Here is a tiny trained network, its code and every weight. The questions are about switching its units off for an input and a class, where a switched-off unit gives its printed mean instead of its output.

import numpy as np


def w(rows, s, z=0):
    codes = np.array(rows[::2]) - 128.0
    scale = np.full(codes.shape[1], s)
    scale[-1] = z or s
    return codes * scale


def f(y):
    return y / 2 * (1 + np.tanh(0.7978845608 * (y + 0.044715 * y**3)))


def log_softmax(a):
    a = a - a.max(-1, keepdims=True)
    return a - np.log(np.exp(a).sum(-1, keepdims=True))


def net(x, mask):
    res = np.array(x, float).reshape(1, 4) / 4 @ E
    y = f(res @ A[0][:, :-1].T + A[0][:, -1])
    res = res + np.where(mask, y, B[0][:, -1]) @ B[0][:, :-1]
    return log_softmax(res[-1] @ U[:, :-1].T + U[:, -1])


A, B = {}, {}
E = w([
[162,129,161,226,129,135,29,112],'x0',
[193,177,162,52,194,110,135,46],'x1',
[131,205,166,207,164,55,203,189],'x2',
[166,112,78,99,245,81,88,181],'x3',
],0.012)
A[0] = w([
[140,46,117,107,80,199,98,46,8],'neuron 0',
[108,119,99,91,138,124,185,132,124],'neuron 1',
[175,153,201,198,122,128,11,110,92],'neuron 2',
[119,147,128,75,111,141,173,172,253],'neuron 3',
[160,162,79,102,173,116,96,159,103],'neuron 4',
[80,150,69,105,177,166,211,75,39],'neuron 5',
[122,176,182,111,129,79,186,202,116],'neuron 6',
[66,105,77,134,80,118,94,254,62],'neuron 7',
[48,112,74,86,112,84,175,154,96],'neuron 8',
[138,116,105,111,220,81,110,209,53],'neuron 9',
[136,167,190,91,173,68,119,24,62],'neuron 10',
[125,90,65,85,114,150,98,104,29],'neuron 11',
[113,117,129,113,175,191,217,148,18],'neuron 12',
[82,169,208,131,100,154,137,123,23],'neuron 13',
[115,116,110,55,95,117,187,126,59],'neuron 14',
[149,195,176,170,128,102,188,128,73],'neuron 15',
[127,83,74,74,120,181,75,40,222],'neuron 16',
[41,74,62,173,92,138,108,193,62],'neuron 17',
[142,172,73,101,177,133,76,167,40],'neuron 18',
[205,164,142,84,140,150,131,79,3],'neuron 19',
[115,174,187,120,66,161,165,40,56],'neuron 20',
[182,172,153,81,151,116,141,77,138],'neuron 21',
[136,99,66,98,180,90,73,159,105],'neuron 22',
[67,178,208,127,60,140,144,87,90],'neuron 23',
[136,130,230,188,156,102,173,144,84],'neuron 24',
],0.0092,0.0045)
B[0] = w([
[147,82,104,145,186,55,190,193,216],'neuron 0',
[147,74,176,155,140,230,8,108,171],'neuron 1',
[96,58,218,199,179,143,15,119,213],'neuron 2',
[127,128,188,95,127,107,48,136,196],'neuron 3',
[152,133,52,104,41,136,137,60,174],'neuron 4',
[151,111,185,233,158,140,74,133,171],'neuron 5',
[143,81,156,87,173,62,156,180,209],'neuron 6',
[68,236,133,182,169,194,194,85,206],'neuron 7',
[100,65,148,165,153,203,34,92,186],'neuron 8',
[203,100,69,118,55,90,125,31,201],'neuron 9',
[39,215,126,166,177,243,199,149,193],'neuron 10',
[185,81,135,130,202,63,209,194,175],'neuron 11',
[145,36,149,221,144,176,104,150,154],'neuron 12',
[214,109,79,165,108,126,151,107,164],'neuron 13',
[116,36,143,201,180,155,45,101,181],'neuron 14',
[138,78,143,96,207,41,206,159,197],'neuron 15',
[109,84,192,56,188,44,216,173,248],'neuron 16',
[23,223,94,177,144,172,205,106,212],'neuron 17',
[217,142,96,167,87,132,123,72,164],'neuron 18',
[112,206,69,217,221,170,164,118,167],'neuron 19',
[185,144,92,152,23,138,134,44,202],'neuron 20',
[33,255,136,182,150,221,144,101,190],'neuron 21',
[168,117,76,110,18,110,151,36,189],'neuron 22',
[249,132,57,106,34,117,105,32,208],'neuron 23',
[156,47,145,66,200,61,154,164,196],'neuron 24',
],0.0067,0.013)
U = w([
[81,204,117,168,158,164,167,127,105],'0',
[147,83,136,128,170,70,179,170,91],'1',
[189,121,88,150,62,124,125,89,122],'2',
[124,92,170,177,163,146,18,128,107],'3',
[94,158,162,97,120,97,103,135,253],'4',
[157,159,111,109,88,154,82,224,61],'5',
[178,169,97,111,88,174,80,251,61],'6',
],0.016,0.022)

Each question gives the input, the list of numbers given to net, and the class t.
The units are the neurons (one row each of A and B). Each row of codes is followed by its name. A weight is (code - 128) times the scale printed after its matrix; where a second scale follows, it is the last column's (A, B and U).
mask holds one flag per neuron, in row order. A switched-off neuron (its flag False) gives its mean, the last column of its row in B, instead of its output. The means were averaged over made-up inputs and are rounded, as every weight is.
A unit's drop is (log p(t) with every unit on - log p(t) with that unit switched off) / (log p(t) with every unit on - log p(t) with every unit switched off).
The circuit of an input: a set's keep is (log p(t) with only the set's units on - log p(t) with every unit switched off) / (log p(t) with every unit on - log p(t) with every unit switched off). Starting from the 12 units with the biggest drops (on a tie, the unit counted first), units are removed one at a time, each time the one whose removal leaves the highest keep (on an exact tie, the one counted first), for as long as the keep stays at least 0.8.
units of the circuit, in order: the units of the circuit, biggest drop first
unit that matters most: the unit with the biggest drop
k most important neurons: the k neurons with the biggest drops, biggest first
drop of u: that unit's drop, to one decimal
input [3,-3,1,-2], class 4: unit that matters most -> neuron 10
input [3,0,3,4], class 2: 2 most important neurons -> [neuron 16; neuron 9]
input [-8,-6,-2,-7], class 3: 2 most important neurons -> [neuron 8; neuron 14]
input [-3,-4,3,4], class 0: 2 most important neurons -> [neuron 7; neuron 23]
input [-7,8,-8,4], class 0: 3 most important neurons -> [neuron 21; neuron 10; neuron 19]
input [0,-6,-8,-7], class 1: 3 most important neurons -> [neuron 0; neuron 16; neuron 11]
input [7,6,6,-8], class 2: 3 most important neurons -> [neuron 23; neuron 20; neuron 13]
input [3,-1,3,2], class 4: units of the circuit, in order -> [neuron 0; neuron 14; neuron 19]
input [-7,-6,-2,-3], class 3: 3 most important neurons -> [neuron 8; neuron 14; neuron 1]
input [-7,-6,-6,4], class 3: 3 most important neurons -> [neuron 8; neuron 1; neuron 14]
input [2,-4,5,-6], class 2: 3 most important neurons -> [neuron 23; neuron 16; neuron 0]
input [-7,-7,-2,-2], class 0: 4 most important neurons -> [neuron 17; neuron 7; neuron 2; neuron 24]
input [7,-8,5,8], class 0: 4 most important neurons -> [neuron 7; neuron 17; neuron 23; neuron 20]
input [5,-7,-8,5], class 1: 3 most important neurons -> [neuron 16; neuron 11; neuron 0]
input [-8,-6,0,6], class 3: units of the circuit, in order -> [neuron 8]
input [-1,0,1,3], class 4: 3 most important neurons -> [neuron 23; neuron 20; neuron 13]
input [-4,-6,-6,-5], class 0: 2 most important neurons -> [neuron 17; neuron 7]
input [5,4,5,-8], class 2: 2 most important neurons -> [neuron 23; neuron 20]
input [4,4,2,-1], class 0: drop of neuron 5 -> 0.2
input [7,4,8,-2], class 1: unit that matters most -> neuron 15
input [-6,8,-3,-1], class 0: drop of neuron 10 -> 0.1
input [2,-4,5,6], class 2: drop of neuron 22 -> 0.1
input [2,-1,-5,4], class 1: drop of neuron 16 -> 0.2
